Here is a tiny trained network, its code and every weight. The questions are about switching its units off for an input and a class, where a switched-off unit gives its printed mean instead of its output.

import numpy as np


def w(rows, s, z=0):
    codes = np.array(rows[::2]) - 128.0
    scale = np.full(codes.shape[1], s)
    scale[-1] = z or s
    return codes * scale


def f(y):
    return y / 2 * (1 + np.tanh(0.7978845608 * (y + 0.044715 * y**3)))


def log_softmax(a):
    a = a - a.max(-1, keepdims=True)
    return a - np.log(np.exp(a).sum(-1, keepdims=True))


def net(x, mask):
    res = np.array(x, float).reshape(1, 4) / 4 @ E
    y = f(res @ A[0][:, :-1].T + A[0][:, -1])
    res = res + np.where(mask, y, B[0][:, -1]) @ B[0][:, :-1]
    return log_softmax(res[-1] @ U[:, :-1].T + U[:, -1])


A, B = {}, {}
E = w([
[121,127,126,135,125],'x0',
[216,157,179,245,77],'x1',
[96,49,251,109,68],'x2',
[83,193,158,9,27],'x3',
],0.017)
A[0] = w([
[216,181,166,196,65,139],'neuron 0',
[180,198,162,175,76,97],'neuron 1',
[141,250,31,143,154,247],'neuron 2',
[172,87,164,190,109,129],'neuron 3',
[155,41,116,142,192,197],'neuron 4',
[215,82,146,241,159,149],'neuron 5',
],0.015,0.013)
B[0] = w([
[182,123,109,138,54,215],'neuron 0',
[199,179,192,198,52,183],'neuron 1',
[206,248,61,145,170,238],'neuron 2',
[113,56,92,115,92,199],'neuron 3',
[15,91,117,236,207,212],'neuron 4',
[175,38,82,62,167,254],'neuron 5',
],0.016,0.034)
U = w([
[86,156,80,224,215,181],'0',
[10,60,218,202,162,197],'1',
[118,183,44,5,120,181],'2',
[5,118,205,4,84,213],'3',
[215,97,70,129,174,4],'4',
[117,36,95,91,78,74],'5',
[181,181,143,204,89,115],'6',
[117,115,218,162,22,85],'7',
],0.013,0.0038)

Each question gives the input, the list of numbers given to net, and the class t.
The units are the neurons (one row each of A and B). Each row of codes is followed by its name. A weight is (code - 128) times the scale printed after its matrix; where a second scale follows, it is the last column's (A, B and U).
mask holds one flag per neuron, in row order. A switched-off neuron (its flag False) gives its mean, the last column of its row in B, instead of its output. The means were averaged over made-up inputs and are rounded, as every weight is.
A unit's drop is (log p(t) with every unit on - log p(t) with that unit switched off) / (log p(t) with every unit on - log p(t) with every unit switched off).
The circuit of an input: a set's keep is (log p(t) with only the set's units on - log p(t) with every unit switched off) / (log p(t) with every unit on - log p(t) with every unit switched off). Starting from all 6 units, units are removed one at a time, each time the one whose removal leaves the highest keep (on an exact tie, the one counted first), for as long as the keep stays at least 0.8.
units of the circuit, in order: the units of the circuit, biggest drop first
most important unit: the unit with the biggest drop
k most important neurons: the k neurons with the biggest drops, biggest first
drop when u is switched off: that unit's drop, to one decimal
input [-6,-3,-8,0], class 0: 2 most important neurons => [neuron 5; neuron 0]
input [0,8,8,2], class 7: most important neuron => [neuron 1]
input [0,3,7,2], class 7: units of the circuit, in order => [neuron 2; neuron 5]
input [-2,0,1,-3], class 1: units of the circuit, in order => [neuron 2; neuron 0]
input [-7,7,4,-8], class 5: 2 most important neurons => [neuron 3; neuron 2]
input [-7,6,5,0], class 5: 2 most important neurons => [neuron 5; neuron 2]
input [3,-2,6,1], class 3: 2 most important neurons => [neuron 4; neuron 2]
input [-7,0,-5,1], class 2: 2 most important neurons => [neuron 4; neuron 1]
input [-7,1,2,6], class 7: 3 most important neurons => [neuron 2; neuron 5; neuron 4]
input [-1,8,8,-1], class 5: 2 most important neurons => [neuron 5; neuron 3]
input [-4,2,2,-6], class 5: 2 most important neurons => [neuron 2; neuron 5]
input [1,2,5,-8], class 5: 2 most important neurons => [neuron 5; neuron 2]
input [7,-3,3,-7], class 1: 2 most important neurons => [neuron 2; neuron 4]
input [0,-1,3,-4], class 1: most important unit => neuron 2
input [-6,-5,2,1], class 3: 3 most important neurons => [neuron 2; neuron 4; neuron 5]
input [-3,0,-5,2], class 2: 2 most important neurons => [neuron 4; neuron 1]
input [3,8,1,1], class 7: 2 most important neurons => [neuron 1; neuron 2]
input [-3,3,6,4], class 7: drop when neuron 2 is switched off => 0.5
input [-1,6,4,-8], class 5: drop when neuron 2 is switched off => 0.3
input [-3,6,-6,2], class 6: units of the circuit, in order => [neuron 1]
input [8,7,-8,5], class 6: drop when neuron 4 is switched off => 0.0
input [-2,8,7,-2], class 5: drop when neuron 5 is switched off => 1.0
